Below is a small trained network, with its code and all its weights. Each question gives an input and a target symbol and asks what happens when units are switched off, that is, made to give their printed mean instead of their output.

import numpy as np


def w(rows, s, z=0):
    codes = np.array(rows[::2]) - 128.0
    scale = np.full(codes.shape[1], s)
    scale[-1] = z or s
    return codes * scale


def f(y):
    return y / 2 * (1 + np.tanh(0.7978845608 * (y + 0.044715 * y**3)))


def softmax(a):
    e = np.exp(a - a.max(-1, keepdims=True))
    return e / e.sum(-1, keepdims=True)


def log_softmax(a):
    a = a - a.max(-1, keepdims=True)
    return a - np.log(np.exp(a).sum(-1, keepdims=True))


def net(x, mask):
    ids = ['βγδεηθλμξπστφψω'.index(c) for c in x.split()]
    T = len(ids)
    res = E[ids] + P[:T]
    u = 0
    for l in range(2):
        q, k, v = (res @ M[l].T for M in (Q, K, V))
        z = softmax(np.where(np.tri(T) > 0, q @ k.T / 2**0.5, -1e9)) @ v
        res = res + np.where(mask[u], z, O[l][:, -1]) @ O[l][:, :-1]
        u += 1
        y = f(res @ A[l][:, :-1].T + A[l][:, -1])
        res = res + np.where(mask[u : u + 4], y, B[l][:, -1]) @ B[l][:, :-1]
        u += 4
    return log_softmax(res[-1] @ U[:, :-1].T + U[:, -1])


Q, K, V, O, A, B = {}, {}, {}, {}, {}, {}
E = w([
[123,181,66,91,186,116,171,108,130,162,98],'β',
[166,153,170,102,152,117,117,108,96,115,153],'γ',
[120,138,78,98,142,175,132,165,163,150,151],'δ',
[176,171,131,117,167,152,101,115,158,154,166],'ε',
[122,127,96,155,66,94,121,171,67,178,160],'η',
[64,101,157,77,111,124,182,121,103,110,90],'θ',
[62,103,88,96,122,142,174,161,166,122,125],'λ',
[89,80,135,86,71,175,119,180,132,57,150],'μ',
[115,179,152,75,144,134,166,11,142,151,127],'ξ',
[196,116,122,82,137,159,128,170,139,99,196],'π',
[100,153,148,88,81,235,83,109,197,139,86],'σ',
[102,92,142,113,189,60,165,172,76,63,215],'τ',
[97,151,222,103,136,130,178,168,101,101,99],'φ',
[170,115,103,140,250,78,215,166,147,123,206],'ψ',
[139,145,200,113,127,112,46,140,195,86,189],'ω',
],0.013)
P = w([
[149,124,200,193,20,130,190,161,207,177,109],'0',
[109,205,173,1,197,202,177,222,115,81,143],'1',
[101,189,177,17,221,188,153,212,157,75,152],'2',
[83,185,177,31,228,173,166,193,169,67,160],'3',
[93,167,169,15,231,164,189,184,189,74,148],'4',
[99,172,176,24,244,172,183,205,209,66,147],'5',
[97,147,195,32,236,193,178,199,221,55,178],'6',
],0.0041)
Q[0] = w([
[160,99,136,140,147,118,133,98,169,100,105],'L0H1',
[111,197,200,1,197,179,193,158,158,84,163],'L0H1',
],0.011)
K[0] = w([
[181,91,123,129,147,107,146,142,92,106,104],'L0H1',
[139,88,118,237,14,74,133,136,107,255,134],'L0H1',
],0.0098)
V[0] = w([
[101,214,251,63,45,190,63,50,128,159,66],'L0H1',
[176,46,217,121,55,181,49,215,142,1,177],'L0H1',
],0.0062)
O[0] = w([
[136,195,149,130,98,91,157,109,161,11,143,118],'L0H1',
[155,62,94,191,184,155,137,128,140,43,101,255],'L0H1',
],0.012,0.0022)
A[0] = w([
[143,133,117,77,102,158,170,128,181,141,232,253],'L0N1',
[147,113,105,126,144,182,137,122,226,112,131,179],'L0N2',
[47,108,118,120,82,163,188,109,157,126,68,208],'L0N3',
[81,97,98,131,131,185,2,135,77,146,125,87],'L0N4',
],0.0085,0.0042)
B[0] = w([
[110,187,101,79,194,61,65,159,75,130,96,255],'L0N1',
[135,177,94,170,161,175,116,100,103,98,75,216],'L0N2',
[73,84,148,70,92,133,120,254,114,108,25,158],'L0N3',
[76,66,188,188,207,72,130,122,171,140,112,157],'L0N4',
],0.0074,0.0083)
Q[1] = w([
[119,94,80,192,42,104,130,141,98,199,169],'L1H1',
[128,140,96,62,251,125,86,254,27,71,127],'L1H1',
],0.0083)
K[1] = w([
[126,119,112,65,255,146,147,129,100,97,158],'L1H1',
[154,115,45,197,77,88,134,156,100,166,166],'L1H1',
],0.01)
V[1] = w([
[206,158,195,155,197,84,120,43,135,122,216],'L1H1',
[95,92,214,112,123,68,254,139,106,110,135],'L1H1',
],0.0081)
O[1] = w([
[196,152,169,106,156,49,202,140,125,76,12,6],'L1H1',
[5,182,190,205,180,67,117,38,1,106,91,140],'L1H1',
],0.0082,0.0024)
A[1] = w([
[33,167,184,144,146,91,92,152,63,191,183,4],'L1N1',
[166,11,86,101,153,198,144,160,205,195,160,111],'L1N2',
[130,159,127,199,143,103,220,89,99,3,98,15],'L1N3',
[73,67,102,158,142,235,86,82,114,196,162,114],'L1N4',
],0.0064,0.0027)
B[1] = w([
[163,57,33,118,97,106,224,24,254,141,113,254],'L1N1',
[150,101,243,29,105,163,72,10,67,114,112,229],'L1N2',
[134,116,83,163,31,158,6,137,125,215,56,239],'L1N3',
[223,147,166,184,58,30,204,214,64,93,129,238],'L1N4',
],0.0067,0.0083)
U = w([
[97,174,150,66,106,79,152,80,129,94,127,80],'β',
[154,127,173,190,114,156,164,119,71,58,140,64],'γ',
[124,181,189,155,118,95,64,170,52,149,74,171],'δ',
[108,150,143,68,112,143,43,168,42,181,190,136],'ε',
[148,93,156,96,137,172,142,53,167,83,111,55],'η',
[145,77,165,105,133,88,142,117,118,193,104,78],'θ',
[99,89,89,151,134,107,197,88,153,49,140,104],'λ',
[130,127,79,79,70,153,108,110,216,199,137,2],'μ',
[161,139,104,166,62,123,158,168,111,186,168,222],'ξ',
[165,191,199,114,126,120,255,206,199,99,132,184],'π',
[58,76,92,163,110,165,57,79,112,142,124,146],'σ',
[172,78,79,166,99,131,133,135,197,112,89,10],'τ',
[111,93,119,192,232,121,196,152,108,105,113,191],'φ',
[108,108,97,132,115,133,132,161,130,141,140,160],'ψ',
[71,130,152,163,140,137,58,152,238,94,181,219],'ω',
],0.007,0.005)

Each question gives the input, a string of symbols that net reads in full, and the target symbol t.
The units are the heads (2 rows each of Q, K, V and O) and the neurons (one row each of A and B). Each row of codes is followed by its name. A weight is (code - 128) times the scale printed after its matrix; where a second scale follows, it is the last column's (O, A, B and U).
mask holds one flag per unit, layer by layer, with each layer's heads first. A switched-off unit (its flag False) gives its mean, the last column of its rows in O or B, instead of its output. The means were averaged over made-up inputs and are rounded, as every weight is.
A unit's drop is (log p(t) with every unit on - log p(t) with that unit switched off) / (log p(t) with every unit on - log p(t) with every unit switched off).
The circuit of an input: a set's keep is (log p(t) with only the set's units on - log p(t) with every unit switched off) / (log p(t) with every unit on - log p(t) with every unit switched off). Starting from all 10 units, units are removed one at a time, each time the one whose removal leaves the highest keep (on an exact tie, the one counted first), for as long as the keep stays at least 0.8.
circuit, biggest first: the units of the circuit, biggest drop first
k most important neurons: the k neurons with the biggest drops, biggest first
top k neurons in layer l: the k neurons of layer l with the biggest drops, biggest first
drop of u: that unit's drop, to one decimal
input ω δ σ π, target τ: circuit, biggest first => L0H1; L1N3; L1H1
input β λ ψ τ β ψ, target μ: top neuron in layer 1 => L1N1
input γ ψ π θ, target δ: circuit, biggest first => L1H1; L1N3; L0H1; L1N1
input ω δ ψ τ β τ γ, target τ: circuit, biggest first => L0H1; L1N3; L1H1
input λ π δ π μ τ, target ξ: 2 most important neurons => L1N4; L0N3
input ψ τ β, target θ: circuit, biggest first => L0H1; L0N4; L1N2; L1N1
input σ μ δ γ θ θ λ, target ω: circuit, biggest first => L0H1; L1H1; L0N3; L1N4
input λ ε λ, target ξ: circuit, biggest first => L1N4; L1H1; L0N3
input π ε ξ ξ π γ μ, target η: circuit, biggest first => L1H1; L1N2; L0H1; L0N2
input θ ξ γ, target λ: 2 most important neurons => L1N1; L0N3
input π ψ γ γ ξ, target η: circuit, biggest first => L1H1; L0H1; L1N2; L0N2
input γ γ θ π, target δ: 4 most important neurons => L1N3; L1N1; L0N1; L0N2
input γ η γ δ ε ε π, target ε: 2 most important neurons => L1N1; L0N4
input ω φ δ, target τ: circuit, biggest first => L0H1; L1H1; L1N3
input π π λ σ λ λ, target η: most important neuron => L1N2
input μ γ φ, target γ: top 2 neurons in layer 0 => L0N3; L0N1
input φ π ε, target σ: top 2 neurons in layer 1 => L1N3; L1N1
input θ π μ, target λ: 2 most important neurons => L1N1; L0N3
input γ γ γ γ, target δ: top 2 neurons in layer 1 => L1N3; L1N1
input δ ξ γ ξ φ γ, target ε: 2 most important neurons => L1N1; L1N2
input σ μ τ, target ω: top 2 neurons in layer 0 => L0N3; L0N2
input γ β δ, target δ: 4 most important neurons => L1N1; L1N3; L0N2; L0N1
input ε γ σ ω, target π: top 2 neurons in layer 1 => L1N3; L1N2
input ψ γ σ π μ δ ω, target θ: most important neuron => L0N4
input γ γ γ ψ ε λ β, target δ: 3 most important neurons => L1N3; L1N1; L0N2
input ξ γ τ ψ γ, target β: 2 most important neurons => L1N1; L0N3
input β σ λ, target μ: 2 most important neurons => L1N1; L0N1
input φ ψ μ σ μ δ τ, target σ: top 2 neurons in layer 1 => L1N3; L1N4
input π π λ γ, target η: drop of L1N2 => 0.5
